1: [ -1   1  17  20   1  18   4   6  -3  -1  -3   9  -3  30   0  -7  -7  -2
   4  -6  -9  16   1  10  -2   1   3   1 -24]
2: [ -2   9  22  -2  -2 -12   3   3  -5  12 -34   6 -25   1   5  -5   4   2
   6  -1   8   5  -6 -22  -1  12   2   3  -2]
3: [ -2   6   6 -10  -1 -13   2  -1  -5   9 -28   0 -29  -8   8   1   8   2
   7   2  13   0  -8 -22  -3  17   0   0   7] : 2
4: [ -2   4   1 -12  -1 -12   0  -7  -2   3 -31  -2 -30  -9   7   2  10   1
   4   6  14   6 -12 -19 -11  13   0  -2  13] : 3
5: [ -2   6  11   8  -2   1   1   1  -2  -1 -18   4  -4   6   1  -6  10   0
   1   0   0  31 -10  -2  -8   4   3   0 -10] : 1
6: [ -3   6   1  -8  -3 -11   0  -6  -1   1 -28  -4 -29 -14   6   1  11   1
   3   4  11  -2 -12 -11 -12   7   1  -2   7] : 4
7: [ -2   6   9   7  -4 -14   0   0  -1  -1  -6   3 -11   2   1  -5   5   0
   1   1   3   7 -11   4  -9   4   6   0  -7] : 5
8: [ -2   5   5  -9  -2 -13   1  -4  -4   6 -27  -3 -26 -10   9   2   7   2
   5   3  13  -2  -9 -18  -6  14   0  -1   9] : 3
9: [ -1   7  10  -9  -1 -16   2   0  -4  10 -37   1 -28  -7   7   0   5   2
   7   2  15   0 -11 -21   0  17   0   1   6] : 3
10: [ -2   4   8  11  -3   5  -1   0   0  -6 -13   3  -4   5   1  -4   6  -1
  -2   1  -6   7 -12   6 -13   0   4  -1 -10] : 7
11: [ -1   4   8   9  -2   6   1   2  -1  -4  -9   5   2   8   1  -4   4  -1
  -1  -1  -5   7  -8  10 -10   0   4   0 -20] : 10
12: [ -3   3 -15 -15  -2  -4  -4 -15   2  -6 -14  -9 -25 -31   6   6  20   0
  -2   9   8 -11 -21  -2 -24   6  -1  -7  42] : 6
13: [  0   2  15  28   3  32   3  13   2  -9  10  -4  17  36  -3  -7 -10  -2
   3  -9 -21  21   0  25  -1  -8   5   0 -37] : 1
14: [ -2   0  -1 -15  -1 -17   1  -6  -6   9 -41   2 -37 -15  10   5  12   1
   8   6  21 -10  -5 -26  -9  18  -2  -2  24] : 4
15: [ -1  -2   3 -23   0 -29   4  -1 -11  19 -53   8 -39 -12  11   4   7   2
  14   5  29  -8   3 -33   0  25  -3   1  23] : 14
16: [ -2   9  17   1  -2 -11   3   3  -5  12 -34   4 -22   3   6  -5   3   2
   8  -1   9   5  -7 -16   4  16   1   3   3] : 2
17: [ -2   1  -2 -17  -1 -16   0 -10  -3   5 -33  -2 -29 -24   9   6  13   1
   5   5  20  -8 -11 -16 -12  14  -1  -3  18] : 14
18: [ -2   3   1 -16   0 -13   2  -6  -5   8 -34  -1 -26 -12  12   3  10   1
   7   4  19  -7  -6 -22  -6  16  -1  -1  16] : 8
19: [  0   0   9  17   0  17   1   6  -3  -8   3   5   8  18  -1  -5  -2  -2
   2  -3 -13  13  -3  17  -8  -5   3  -2 -20] : 1
20: [ -1  -5   3 -24   0 -32   2  -4 -11  20 -47   5 -41 -14  12   5   9   2
  11   8  31 -13   2 -38  -1  25  -5   0  31] : 15
21: [ -2   8  13  -6  -2 -15   3   0  -5   9 -37   2 -28  -2   9  -2   5   2
   7   1  12   2  -7 -20   0  17   0   2   5] : 9
22: [ -1   1   5 -14   0 -20   4  -2  -8  13 -48   3 -43  -8  10   2   4   1
  10   4  17  -5  -4 -31   0  22  -2   1  15] : 14
23: [ -2   1   4  12  -3  15  -1  -1   1  -9   7   3   1   4  -2  -3   6  -2
  -2   1  -7   8 -11  15 -15  -1   4  -4 -14] : 11
24: [ -2   7   9   6  -3  -4   1   1  -1   0 -15   5 -11   0   3  -5   6   0
   2   1   2   4 -10  -4  -8   5   3   0  -4] : 7
25: [ -1   4  15  12  -1   3   3   9  -5   3 -13  10  -4  21   3  -7  -3  -1
   4  -4  -4  13   0   2  -2   2   4   2 -20] : 1
26: [ -2   6   4  -9  -2 -11   0  -2  -2   4 -33  -2 -19 -14   7   0  10   1
   5   3  13  -1 -10 -26 -14  12   1  -1   8] : 8
27: [  0   3  16  17  -1   5   3   8  -4   2 -15  10   0  24   1  -8  -4  -1
   5  -4  -5  13  -1   0   0   3   3   2 -19] : 25
28: [ -2   6   9  -8  -2 -10   3  -1  -4   8 -38   1 -29   0   8  -1   3   2
   7   2  16   1  -6 -24   0  14   0   2   5] : 21
29: [ -2   8  10   0  -3 -14   1   0  -3   2 -23   2 -19  -2   4  -3   8   1
   3   2   6   9 -13  -4  -8  14   2   0  -6] : 24
